Below are the code and all the weights of a small trained network. Each question names an input and a target symbol and asks about switching units off, where a switched-off unit gives its printed mean instead of its output.

import numpy as np


def w(rows, s, z=0):
    codes = np.array(rows[::2]) - 128.0
    scale = np.full(codes.shape[1], s)
    scale[-1] = z or s
    return codes * scale


def f(y):
    return np.maximum(y, 0)


def softmax(a):
    e = np.exp(a - a.max(-1, keepdims=True))
    return e / e.sum(-1, keepdims=True)


def log_softmax(a):
    a = a - a.max(-1, keepdims=True)
    return a - np.log(np.exp(a).sum(-1, keepdims=True))


def net(x, mask):
    ids = ['αγδεζηθμπσφψω'.index(c) for c in x.split()]
    T = len(ids)
    res = E[ids] + P[:T]
    u = 0
    for l in range(2):
        q, k, v = (res @ M[l].T for M in (Q, K, V))
        z = softmax(np.where(np.tri(T) > 0, q @ k.T / 4**0.5, -1e9)) @ v
        res = res + np.where(mask[u], z, O[l][:, -1]) @ O[l][:, :-1]
        u += 1
        y = f(res @ A[l][:, :-1].T + A[l][:, -1])
        res = res + np.where(mask[u : u + 8], y, B[l][:, -1]) @ B[l][:, :-1]
        u += 8
    return log_softmax(res[-1] @ U[:, :-1].T + U[:, -1])


Q, K, V, O, A, B = {}, {}, {}, {}, {}, {}
E = w([
[136,167,94,165,160,145,191,112,142,189],'α',
[138,131,146,152,117,101,132,193,77,127],'γ',
[137,86,112,171,112,153,188,136,171,97],'δ',
[152,152,135,177,124,198,176,120,159,100],'ε',
[83,127,129,166,103,99,87,200,135,143],'ζ',
[72,212,77,105,236,133,70,106,93,49],'η',
[134,81,74,139,186,122,192,146,121,171],'θ',
[28,121,168,136,96,213,101,154,77,4],'μ',
[159,104,56,152,195,106,171,129,166,126],'π',
[149,159,76,164,73,95,129,226,109,84],'σ',
[141,148,159,131,129,91,131,168,113,139],'φ',
[160,215,140,87,72,194,67,164,108,127],'ψ',
[115,107,116,46,86,132,196,166,96,134],'ω',
],0.017)
P = w([
[123,61,141,139,76,18,50,3,127,201],'0',
[78,156,168,110,180,109,165,167,179,137],'1',
[80,152,153,106,181,118,154,160,163,125],'2',
[84,149,138,111,171,128,144,162,149,117],'3',
[101,136,136,107,164,136,137,157,138,109],'4',
[108,129,133,116,149,135,133,159,125,107],'5',
[101,132,119,130,147,146,129,179,117,100],'6',
[99,115,114,116,145,153,128,164,97,103],'7',
[127,119,104,125,134,151,112,180,98,92],'8',
[127,115,96,128,134,159,115,167,74,81],'9',
[133,118,87,131,132,168,105,176,61,79],'10',
[135,111,76,144,119,173,96,169,55,78],'11',
[128,110,69,141,109,176,101,167,31,68],'12',
[141,97,60,152,103,181,93,161,7,64],'13',
],0.0065)
Q[0] = w([
[114,76,150,61,54,113,91,90,94,108],'L0H1',
[157,78,187,185,101,161,159,135,212,25],'L0H1',
[143,255,184,208,85,147,114,156,124,128],'L0H1',
[135,180,109,100,156,248,132,67,129,166],'L0H1',
],0.033)
K[0] = w([
[85,148,98,77,80,204,99,216,69,66],'L0H1',
[127,82,171,165,96,142,143,96,231,22],'L0H1',
[153,241,185,172,60,150,76,2,153,123],'L0H1',
[129,246,185,146,170,224,141,181,125,187],'L0H1',
],0.03)
V[0] = w([
[10,110,128,218,86,175,117,157,91,133],'L0H1',
[196,100,98,157,101,121,150,144,115,99],'L0H1',
[87,161,96,126,136,73,87,112,238,164],'L0H1',
[165,141,8,135,110,161,117,192,112,82],'L0H1',
],0.012)
O[0] = w([
[199,2,127,19,194,120,81,168,170,138,232],'L0H1',
[92,175,80,90,94,144,120,138,102,239,192],'L0H1',
[178,62,149,84,35,135,77,103,98,76,14],'L0H1',
[117,140,156,35,118,149,198,93,155,116,251],'L0H1',
],0.0049,0.0027)
A[0] = w([
[171,78,139,170,87,121,106,43,183,185,38],'L0N1',
[210,107,115,188,93,236,116,40,165,160,87],'L0N2',
[104,138,148,81,18,98,165,144,128,126,96],'L0N3',
[166,164,174,168,108,32,98,138,109,167,99],'L0N4',
[158,141,186,70,137,100,94,191,139,147,67],'L0N5',
[190,85,211,163,49,61,105,118,166,87,72],'L0N6',
[199,77,112,98,121,64,101,157,114,174,39],'L0N7',
[102,161,158,93,166,123,152,68,255,201,3],'L0N8',
],0.013,0.0057)
B[0] = w([
[34,122,164,173,210,143,118,92,167,161,141],'L0N1',
[76,86,38,98,98,118,153,130,49,144,192],'L0N2',
[119,123,187,81,161,129,116,77,86,179,242],'L0N3',
[120,185,82,165,99,167,123,171,128,106,254],'L0N4',
[100,95,86,117,84,124,91,133,102,109,232],'L0N5',
[227,114,194,119,178,165,75,134,110,166,192],'L0N6',
[119,129,128,111,117,37,119,136,146,149,192],'L0N7',
[202,112,247,143,152,42,154,136,226,126,162],'L0N8',
],0.014,0.0042)
Q[1] = w([
[91,124,103,144,176,61,9,120,126,3],'L1H1',
[103,157,56,76,208,134,192,12,135,60],'L1H1',
[119,190,215,118,86,113,109,94,66,119],'L1H1',
[106,95,171,81,99,253,123,61,168,65],'L1H1',
],0.032)
K[1] = w([
[77,126,95,140,190,105,2,103,147,36],'L1H1',
[142,226,92,103,169,120,199,125,178,25],'L1H1',
[77,183,172,99,82,86,98,112,53,131],'L1H1',
[104,125,177,95,78,203,110,167,171,48],'L1H1',
],0.039)
V[1] = w([
[105,219,91,104,41,171,118,227,101,154],'L1H1',
[119,99,105,206,84,32,190,171,84,80],'L1H1',
[178,140,205,96,103,12,109,127,120,94],'L1H1',
[74,208,195,151,219,102,77,205,255,188],'L1H1',
],0.0072)
O[1] = w([
[143,127,217,189,137,167,107,183,101,254,190],'L1H1',
[97,174,102,89,153,145,56,201,171,158,5],'L1H1',
[104,128,92,92,155,188,229,154,54,170,132],'L1H1',
[153,94,69,175,112,134,50,77,20,163,220],'L1H1',
],0.0057,0.0029)
A[1] = w([
[211,157,66,229,145,150,161,82,153,173,71],'L1N1',
[101,115,50,190,114,160,194,93,178,156,222],'L1N2',
[144,126,160,184,200,26,171,91,254,127,3],'L1N3',
[214,130,185,211,197,84,225,125,221,141,75],'L1N4',
[89,167,60,127,11,162,138,105,137,126,77],'L1N5',
[164,188,117,227,101,201,73,147,175,49,38],'L1N6',
[144,149,119,169,40,50,156,110,170,86,21],'L1N7',
[98,222,179,172,43,210,127,94,103,100,77],'L1N8',
],0.011,0.0068)
B[1] = w([
[66,84,135,145,66,187,181,118,146,51,175],'L1N1',
[255,124,161,129,95,105,163,199,175,125,255],'L1N2',
[7,163,146,197,94,155,41,15,142,237,183],'L1N3',
[66,67,100,186,213,122,54,36,138,165,193],'L1N4',
[126,109,173,108,236,162,126,91,98,80,193],'L1N5',
[114,161,163,133,75,33,173,106,81,125,233],'L1N6',
[83,79,155,113,108,186,142,209,176,160,160],'L1N7',
[141,106,25,53,98,145,112,93,231,138,228],'L1N8',
],0.01,0.0071)
U = w([
[187,155,160,98,100,77,82,104,109,114,78],'α',
[134,188,105,151,143,155,86,177,74,162,146],'γ',
[106,64,135,92,143,177,86,147,110,53,103],'δ',
[74,147,154,106,93,124,120,141,132,120,60],'ε',
[162,86,104,100,117,105,84,87,70,132,12],'ζ',
[219,125,182,130,139,183,107,127,103,98,150],'η',
[121,254,74,99,180,131,57,51,65,60,202],'θ',
[120,107,63,79,133,69,122,126,116,142,2],'μ',
[174,177,99,41,82,184,63,88,133,148,96],'π',
[98,124,162,68,140,104,201,81,57,170,127],'σ',
[126,114,99,144,66,165,133,94,77,114,67],'φ',
[144,99,90,179,168,84,122,68,166,160,221],'ψ',
[215,146,105,127,118,109,197,169,160,94,219],'ω',
],0.0051,0.0048)

Each question gives the input, a string of symbols that net reads in full, and the target symbol t.
The units are the heads (4 rows each of Q, K, V and O) and the neurons (one row each of A and B). Each row of codes is followed by its name. A weight is (code - 128) times the scale printed after its matrix; where a second scale follows, it is the last column's (O, A, B and U).
mask holds one flag per unit, layer by layer, with each layer's heads first. A switched-off unit (its flag False) gives its mean, the last column of its rows in O or B, instead of its output. The means were averaged over made-up inputs and are rounded, as every weight is.
A unit's drop is (log p(t) with every unit on - log p(t) with that unit switched off) / (log p(t) with every unit on - log p(t) with every unit switched off).
The circuit of an input: a set's keep is (log p(t) with only the set's units on - log p(t) with every unit switched off) / (log p(t) with every unit on - log p(t) with every unit switched off). Starting from the 12 units with the biggest drops (on a tie, the unit counted first), units are removed one at a time, each time the one whose removal leaves the highest keep (on an exact tie, the one counted first), for as long as the keep stays at least 0.8.
circuit, biggest first: the units of the circuit, biggest drop first
k most important neurons: the k neurons with the biggest drops, biggest first
k most important neurons of layer l: the k neurons of layer l with the biggest drops, biggest first
input α η φ σ γ μ σ θ θ, target ω: circuit, biggest first	(L1N2, L0N3)
input π σ γ α θ ω ζ ζ η γ ω θ μ γ, target π: 3 most important neurons	(L1N8, L0N3, L0N4)
input ε θ δ ζ η γ η γ γ φ θ σ, target ε: circuit, biggest first	(L0N2, L1H1, L1N7, L1N3)
input ψ π γ ε η θ δ φ α, target ψ: circuit, biggest first	(L0N8, L1N4)
input φ ψ η μ γ ε ε, target ω: 4 most important neurons of layer 0	(L0N2, L0N8, L0N6, L0N3)
input γ π η π ω α θ π ζ ψ φ, target γ: circuit, biggest first	(L1H1, L0N4, L0H1, L0N7)
input ε η σ γ γ, target ε: most important neuron of layer 0	(L0N2)
input ψ ε η ε ω γ φ, target ψ: circuit, biggest first	(L1H1, L1N4, L0N2)
input ψ ε η σ, target ψ: 3 most important neurons	(L1N4, L0N2, L0N5)
input η ω ψ η δ δ σ, target η: circuit, biggest first	(L0H1, L0N6)
input ω ω δ ζ, target ω: 3 most important neurons	(L0N3, L1N2, L0N4)
input δ γ φ α ψ γ σ σ α π ω σ φ, target δ: 2 most important neurons of layer 1	(L1N7, L1N5)
input φ φ ω μ ω γ δ ω ζ σ η φ α ζ, target φ: 3 most important neurons of layer 0	(L0N4, L0N6, L0N1)
input θ ε δ γ, target θ: 2 most important neurons of layer 1	(L1N5, L1N2)
input γ φ μ σ π ψ μ γ θ δ, target ψ: 2 most important neurons	(L1N4, L0N8)
input ω ψ π γ ε, target ψ: circuit, biggest first	(L0H1, L0N8, L1N4)
input δ μ π γ σ δ ω σ η α, target ψ: circuit, biggest first	(L1N4, L0N8)
input π σ φ ψ ζ α φ ψ γ ε π γ γ φ, target π: 3 most important neurons	(L1N8, L0N3, L0N4)
input φ φ μ ε γ ω γ γ ε ζ ω, target σ: 2 most important neurons	(L0N3, L0N4)
input η γ γ ε σ δ, target ψ: 3 most important neurons	(L0N2, L1N4, L0N8)
input α σ σ γ σ φ π γ, target α: most important neuron of layer 0	(L0N1)
input δ γ γ, target δ: most important neuron of layer 1	(L1N7)
input α ψ η γ γ σ σ ω σ, target α: 4 most important neurons of layer 0	(L0N1, L0N2, L0N6, L0N4)
input μ α ω φ σ ω φ ω ω γ σ δ γ φ, target μ: circuit, biggest first	(L0H1, L0N7, L1H1)
input γ ζ ω γ η γ π ω ε ζ π, target ω: 2 most important neurons	(L1N2, L0N8)
input ω ω ζ ω ε η ζ σ ψ ζ σ, target ω: 2 most important neurons of layer 0	(L0N3, L0N4)
